Below are the code and all the weights of a small trained network. Each question names an input and a target symbol and asks about switching units off, where a switched-off unit gives its printed mean instead of its output.

import numpy as np


def w(rows, s, z=0):
    codes = np.array(rows[::2]) - 128.0
    scale = np.full(codes.shape[1], s)
    scale[-1] = z or s
    return codes * scale


def f(y):
    return np.maximum(y, 0)


def softmax(a):
    e = np.exp(a - a.max(-1, keepdims=True))
    return e / e.sum(-1, keepdims=True)


def log_softmax(a):
    a = a - a.max(-1, keepdims=True)
    return a - np.log(np.exp(a).sum(-1, keepdims=True))


def net(x, mask):
    ids = ['δζθξστφψω'.index(c) for c in x.split()]
    T = len(ids)
    res = E[ids] + P[:T]
    u = 0
    for l in range(2):
        q, k, v = (res @ M[l].T for M in (Q, K, V))
        z = softmax(np.where(np.tri(T) > 0, q @ k.T / 3**0.5, -1e9)) @ v
        res = res + np.where(mask[u], z, O[l][:, -1]) @ O[l][:, :-1]
        u += 1
        y = f(res @ A[l][:, :-1].T + A[l][:, -1])
        res = res + np.where(mask[u : u + 8], y, B[l][:, -1]) @ B[l][:, :-1]
        u += 8
    return log_softmax(res[-1] @ U[:, :-1].T + U[:, -1])


Q, K, V, O, A, B = {}, {}, {}, {}, {}, {}
E = w([
[95,137,56,177],'δ',
[99,242,153,12],'ζ',
[158,136,81,199],'θ',
[224,151,175,89],'ξ',
[160,140,227,92],'σ',
[193,165,134,185],'τ',
[171,85,62,8],'φ',
[97,116,216,70],'ψ',
[129,127,87,107],'ω',
],0.017)
P = w([
[183,38,167,152],'0',
[174,247,74,52],'1',
[133,66,156,160],'2',
[142,218,118,74],'3',
[91,92,157,165],'4',
[117,225,161,112],'5',
[74,104,156,164],'6',
],0.011)
Q[0] = w([
[137,246,151,46],'0.h0',
[60,89,80,108],'0.h0',
[109,120,133,63],'0.h0',
],0.014)
K[0] = w([
[171,190,242,76],'0.h0',
[30,132,137,106],'0.h0',
[64,78,160,2],'0.h0',
],0.0094)
V[0] = w([
[105,170,39,198],'0.h0',
[48,117,47,142],'0.h0',
[137,92,2,133],'0.h0',
],0.0037)
O[0] = w([
[144,102,169,149,83],'0.h0',
[227,1,183,92,2],'0.h0',
[81,127,207,162,69],'0.h0',
],0.0057,0.0024)
A[0] = w([
[82,232,153,157,154],'0.n0',
[113,28,50,186,65],'0.n1',
[119,2,192,102,62],'0.n2',
[192,11,114,134,100],'0.n3',
[158,151,130,120,125],'0.n4',
[191,106,211,85,131],'0.n5',
[157,56,201,171,253],'0.n6',
[59,82,83,87,55],'0.n7',
],0.0083,0.004)
B[0] = w([
[167,2,86,75,253],'0.n0',
[88,8,183,133,161],'0.n1',
[70,113,143,73,152],'0.n2',
[146,68,93,167,165],'0.n3',
[126,119,140,121,172],'0.n4',
[119,197,112,106,183],'0.n5',
[44,225,126,164,231],'0.n6',
[186,141,147,142,138],'0.n7',
],0.0087,0.0056)
Q[1] = w([
[95,220,157,176],'1.h0',
[254,57,119,94],'1.h0',
[140,84,157,71],'1.h0',
],0.008)
K[1] = w([
[34,173,70,193],'1.h0',
[1,198,67,239],'1.h0',
[143,58,100,250],'1.h0',
],0.0053)
V[1] = w([
[194,136,82,141],'1.h0',
[75,104,1,99],'1.h0',
[181,90,163,112],'1.h0',
],0.0074)
O[1] = w([
[210,129,233,83,252],'1.h0',
[153,71,45,128,218],'1.h0',
[154,255,47,165,56],'1.h0',
],0.0061,0.0014)
A[1] = w([
[158,205,173,81,201],'1.n0',
[238,129,78,97,113],'1.n1',
[184,153,5,251,61],'1.n2',
[150,129,161,255,86],'1.n3',
[158,156,151,82,133],'1.n4',
[43,104,181,166,166],'1.n5',
[112,135,107,136,194],'1.n6',
[161,29,66,57,2],'1.n7',
],0.009)
B[1] = w([
[155,127,61,156,255],'1.n0',
[37,87,172,94,208],'1.n1',
[114,176,120,35,179],'1.n2',
[117,106,254,24,182],'1.n3',
[90,102,98,175,183],'1.n4',
[66,179,110,160,201],'1.n5',
[187,105,117,131,200],'1.n6',
[185,195,220,201,151],'1.n7',
],0.0097,0.0082)
U = w([
[92,105,71,10,127],'δ',
[114,49,83,196,254],'ζ',
[192,38,170,172,166],'θ',
[136,222,197,131,142],'ξ',
[85,229,100,199,103],'σ',
[35,77,137,180,69],'τ',
[173,187,100,229,138],'φ',
[2,207,105,112,7],'ψ',
[43,113,198,87,61],'ω',
],0.0078,0.0062)

Each question gives the input, a string of symbols that net reads in full, and the target symbol t.
The units are the heads (3 rows each of Q, K, V and O) and the neurons (one row each of A and B). Each row of codes is followed by its name. A weight is (code - 128) times the scale printed after its matrix; where a second scale follows, it is the last column's (O, A, B and U).
mask holds one flag per unit, layer by layer, with each layer's heads first. A switched-off unit (its flag False) gives its mean, the last column of its rows in O or B, instead of its output. The means were averaged over made-up inputs and are rounded, as every weight is.
A unit's drop is (log p(t) with every unit on - log p(t) with that unit switched off) / (log p(t) with every unit on - log p(t) with every unit switched off).
The circuit of an input: a set's keep is (log p(t) with only the set's units on - log p(t) with every unit switched off) / (log p(t) with every unit on - log p(t) with every unit switched off). Starting from the 12 units with the biggest drops (on a tie, the unit counted first), units are removed one at a time, each time the one whose removal leaves the highest keep (on an exact tie, the one counted first), for as long as the keep stays at least 0.8.
units of the circuit, in order: the units of the circuit, biggest drop first
most important unit: the unit with the biggest drop
k most important neurons: the k neurons with the biggest drops, biggest first
k most important neurons of layer l: the k neurons of layer l with the biggest drops, biggest first
drop of u: that unit's drop, to one decimal
input ζ θ ξ θ τ τ, target ζ: units of the circuit, in order -> [0.n0; 1.n3; 0.n6]
input ξ ω ζ τ, target δ: 3 most important neurons -> [1.n1; 0.n0; 1.n2]
input τ τ σ σ θ, target ω: units of the circuit, in order -> [1.n3; 0.h0; 1.n0; 0.n0]
input ξ δ τ θ, target δ: most important unit -> 1.n2
input θ σ ξ, target φ: 2 most important neurons -> [0.n0; 1.n0]
input τ ζ θ δ, target δ: 2 most important neurons -> [1.n2; 0.n1]
input τ τ τ τ τ τ θ, target ω: 4 most important neurons -> [1.n3; 1.n0; 0.n1; 0.n0]
input δ φ σ τ τ ψ, target δ: 3 most important neurons -> [0.n0; 0.n6; 1.n7]
input φ ξ φ τ, target δ: 3 most important neurons -> [0.n0; 1.n2; 1.n1]
input τ ω ψ ψ φ, target θ: 2 most important neurons -> [1.n7; 0.n6]
input ω τ ζ θ ψ, target ψ: 3 most important neurons -> [1.n5; 0.n2; 0.n6]
input ξ ω θ τ ψ σ, target δ: 2 most important neurons of layer 1 -> [1.n7; 1.n5]
input ω ω ω ω τ ξ, target δ: 3 most important neurons of layer 1 -> [1.n1; 1.n7; 1.n5]
input ω ζ θ θ θ ξ τ, target ξ: 2 most important neurons -> [1.n3; 0.n6]
input θ θ τ τ ξ ζ, target δ: units of the circuit, in order -> [0.n0]
input τ δ ξ, target φ: 4 most important neurons -> [0.n0; 0.n6; 1.n0; 1.n3]
input ψ τ ω ω ω τ φ, target θ: 2 most important neurons of layer 0 -> [0.n6; 0.n3]
input θ δ τ ξ ω σ, target δ: 3 most important neurons -> [0.n0; 0.n6; 1.n7]
input ψ φ φ δ, target δ: drop of 0.n6 -> -0.1
input ω φ ψ τ θ τ τ, target ξ: drop of 1.n6 -> 0.0
input τ ω τ τ, target ζ: drop of 1.h0 -> 0.2
input ξ τ τ τ ω θ, target δ: drop of 1.n7 -> 0.1
